Here is a tiny trained network, its code and every weight. The questions are about switching its units off for an input and a target symbol, where a switched-off unit gives its printed mean instead of its output.

import numpy as np


def w(rows, s, z=0):
    codes = np.array(rows[::2]) - 128.0
    scale = np.full(codes.shape[1], s)
    scale[-1] = z or s
    return codes * scale


def f(y):
    return y / 2 * (1 + np.tanh(0.7978845608 * (y + 0.044715 * y**3)))


def softmax(a):
    e = np.exp(a - a.max(-1, keepdims=True))
    return e / e.sum(-1, keepdims=True)


def log_softmax(a):
    a = a - a.max(-1, keepdims=True)
    return a - np.log(np.exp(a).sum(-1, keepdims=True))


def net(x, mask):
    ids = ['αβδζθμξπφψω'.index(c) for c in x.split()]
    T = len(ids)
    res = E[ids] + P[:T]
    u = 0
    for l in range(2):
        r = res
        for j in range(2):
            rows = slice(2 * j, 2 * j + 2)
            q, k, v = (r @ M[l][rows].T for M in (Q, K, V))
            z = softmax(np.where(np.tri(T) > 0, q @ k.T / 2**0.5, -1e9)) @ v
            o = O[l][rows]
            res = res + np.where(mask[u + j], z, o[:, -1]) @ o[:, :-1]
        u += 2
        y = f(res @ A[l][:, :-1].T + A[l][:, -1])
        res = res + np.where(mask[u : u + 4], y, B[l][:, -1]) @ B[l][:, :-1]
        u += 4
    return log_softmax(res[-1] @ U[:, :-1].T + U[:, -1])


Q, K, V, O, A, B = {}, {}, {}, {}, {}, {}
E = w([
[69,130,152,103,118,233,98],'α',
[125,252,72,92,126,172,123],'β',
[70,112,165,159,146,121,107],'δ',
[114,78,124,59,127,125,62],'ζ',
[118,174,210,198,124,180,164],'θ',
[41,151,63,139,161,102,99],'μ',
[178,197,103,92,127,65,114],'ξ',
[148,183,85,28,116,174,74],'π',
[80,246,106,187,140,169,171],'φ',
[191,215,182,111,98,196,144],'ψ',
[175,112,220,85,98,199,98],'ω',
],0.013)
P = w([
[98,141,160,73,213,64,141],'0',
[123,142,124,137,73,97,127],'1',
[128,139,163,104,126,110,136],'2',
[183,119,87,176,199,133,71],'3',
[110,132,170,95,112,116,143],'4',
[144,147,106,168,53,121,105],'5',
[106,126,180,101,113,109,139],'6',
[215,116,64,220,194,162,27],'7',
[116,138,178,95,122,114,154],'8',
[152,118,91,239,5,115,83],'9',
[106,145,172,93,115,100,146],'10',
[203,56,68,170,37,190,171],'11',
[108,139,175,87,128,98,140],'12',
[230,89,174,234,213,167,143],'13',
],0.016)
Q[0] = w([
[184,84,107,149,221,164,149],'0.h0',
[174,100,66,211,75,163,69],'0.h0',
[98,150,207,50,239,72,166],'0.h1',
[40,187,193,82,6,69,149],'0.h1',
],0.014)
K[0] = w([
[129,92,94,122,59,138,185],'0.h0',
[155,119,94,180,87,139,89],'0.h0',
[103,132,148,70,146,136,176],'0.h1',
[135,176,181,114,249,104,66],'0.h1',
],0.018)
V[0] = w([
[106,154,193,95,107,253,103],'0.h0',
[227,187,106,59,89,90,93],'0.h0',
[94,222,46,127,143,164,175],'0.h1',
[85,75,69,67,126,123,66],'0.h1',
],0.016)
O[0] = w([
[21,108,11,47,87,98,120,173],'0.h0',
[39,129,247,179,121,146,245,255],'0.h0',
[228,87,73,137,55,28,187,201],'0.h1',
[107,67,58,185,179,249,195,230],'0.h1',
],0.014,0.003)
A[0] = w([
[139,52,83,124,116,254,206,62],'0.n0',
[206,180,64,167,159,178,68,74],'0.n1',
[127,156,140,113,136,103,150,17],'0.n2',
[181,121,114,118,87,67,59,2],'0.n3',
],0.0077,0.0043)
B[0] = w([
[102,155,57,141,240,14,110,253],'0.n0',
[102,1,214,101,100,102,91,185],'0.n1',
[83,14,71,108,141,167,75,136],'0.n2',
[135,240,152,185,179,152,195,192],'0.n3',
],0.0087,0.019)
Q[1] = w([
[167,137,146,55,82,83,162],'1.h0',
[179,64,100,146,174,104,137],'1.h0',
[94,136,111,254,62,121,77],'1.h1',
[158,118,185,128,125,63,95],'1.h1',
],0.0096)
K[1] = w([
[242,130,149,104,130,121,106],'1.h0',
[151,82,69,168,198,78,163],'1.h0',
[97,113,108,254,63,141,110],'1.h1',
[163,125,156,124,111,117,119],'1.h1',
],0.0093)
V[1] = w([
[95,133,134,149,121,122,121],'1.h0',
[133,170,114,93,110,187,160],'1.h0',
[143,129,170,230,75,62,50],'1.h1',
[77,116,119,255,55,84,70],'1.h1',
],0.0049)
O[1] = w([
[171,96,179,91,145,109,100,176],'1.h0',
[110,117,138,159,126,98,135,3],'1.h0',
[152,84,172,65,181,163,149,139],'1.h1',
[173,153,125,1,179,120,117,153],'1.h1',
],0.0057,0.0068)
A[1] = w([
[88,255,165,154,107,137,17,66],'1.n0',
[74,183,183,142,217,143,26,254],'1.n1',
[103,58,125,122,224,192,91,122],'1.n2',
[6,149,180,3,47,162,162,87],'1.n3',
],0.006,0.0045)
B[1] = w([
[94,56,96,38,255,185,167,172],'1.n0',
[152,106,137,119,5,219,141,254],'1.n1',
[144,187,149,167,79,135,138,231],'1.n2',
[148,58,132,206,161,64,95,184],'1.n3',
],0.0096,0.02)
U = w([
[163,158,62,100,101,124,113,184],'α',
[178,93,97,75,57,155,254,38],'β',
[172,167,168,90,60,159,100,222],'δ',
[161,183,112,167,122,191,155,144],'ζ',
[154,182,149,38,171,173,161,217],'θ',
[225,102,116,143,199,156,138,125],'μ',
[137,173,222,111,154,147,181,62],'ξ',
[123,158,132,120,205,122,204,2],'π',
[175,236,159,121,119,103,126,172],'φ',
[102,205,202,118,127,73,82,241],'ψ',
[113,66,135,88,145,186,180,49],'ω',
],0.0043)

Each question gives the input, a string of symbols that net reads in full, and the target symbol t.
The units are the heads (2 rows each of Q, K, V and O) and the neurons (one row each of A and B). Each row of codes is followed by its name. A weight is (code - 128) times the scale printed after its matrix; where a second scale follows, it is the last column's (O, A, B and U).
mask holds one flag per unit, layer by layer, with each layer's heads first. A switched-off unit (its flag False) gives its mean, the last column of its rows in O or B, instead of its output. The means were averaged over made-up inputs and are rounded, as every weight is.
A unit's drop is (log p(t) with every unit on - log p(t) with that unit switched off) / (log p(t) with every unit on - log p(t) with every unit switched off).
The circuit of an input: a set's keep is (log p(t) with only the set's units on - log p(t) with every unit switched off) / (log p(t) with every unit on - log p(t) with every unit switched off). Starting from all 12 units, units are removed one at a time, each time the one whose removal leaves the highest keep (on an exact tie, the one counted first), for as long as the keep stays at least 0.8.
units of the circuit, in order: the units of the circuit, biggest drop first
k most important neurons: the k neurons with the biggest drops, biggest first
which heads matter: for each layer, one digit per head in row order, 1 if its drop is at least 0.15 and else 0, layers parted by /
input μ φ δ ψ, target φ: units of the circuit, in order -> 0.h1; 0.n3
input δ μ ω, target δ: which heads matter -> 11 / 00
input α ω ω, target α: units of the circuit, in order -> 0.h0
input π α μ, target π: 2 most important neurons -> 0.n0; 1.n1
input ζ ζ π ψ ω μ, target ψ: units of the circuit, in order -> 0.h0; 0.h1
input μ ξ β ζ θ μ δ ζ ζ φ δ β μ, target μ: units of the circuit, in order -> 0.h1; 0.h0
input θ ω β ζ ζ μ θ μ ψ ζ δ μ ω, target θ: units of the circuit, in order -> 1.n0; 0.h1; 0.h0; 0.n3
input μ ζ ω β θ ζ β φ β ζ, target φ: units of the circuit, in order -> 0.h1; 0.n3
input ζ α π ω ξ θ, target ω: which heads matter -> 01 / 00
input ω ζ β π μ μ π θ μ φ ζ ζ β, target ω: 2 most important neurons -> 1.n0; 1.n3
input μ ω μ ξ ω μ ω α, target μ: which heads matter -> 11 / 00
input π θ φ ξ ξ, target π: 2 most important neurons -> 0.n0; 1.n1
input ζ μ ζ α α α μ π θ ω μ β β, target ζ: which heads matter -> 01 / 00
input ω θ ζ ψ θ μ α, target ω: units of the circuit, in order -> 0.h1; 1.n0; 1.n3; 1.n1
input ψ ξ π ω ξ μ ω ζ θ α, target ζ: units of the circuit, in order -> 0.h1; 1.n2
input ψ ξ μ θ ζ, target ψ: 2 most important neurons -> 1.n1; 1.n3
input φ ψ β ψ α δ β, target φ: 3 most important neurons -> 0.n3; 1.n1; 1.n0
input θ θ ζ ω, target θ: units of the circuit, in order -> 0.h1; 1.n0; 0.n3; 0.h0
input π ω ζ θ, target ω: units of the circuit, in order -> 0.h1; 1.n0; 0.h0; 1.n1
input φ ζ δ δ, target ζ: 2 most important neurons -> 1.n1; 1.n2
input ζ ζ ω θ ω μ β π, target μ: 2 most important neurons -> 1.n1; 0.n0
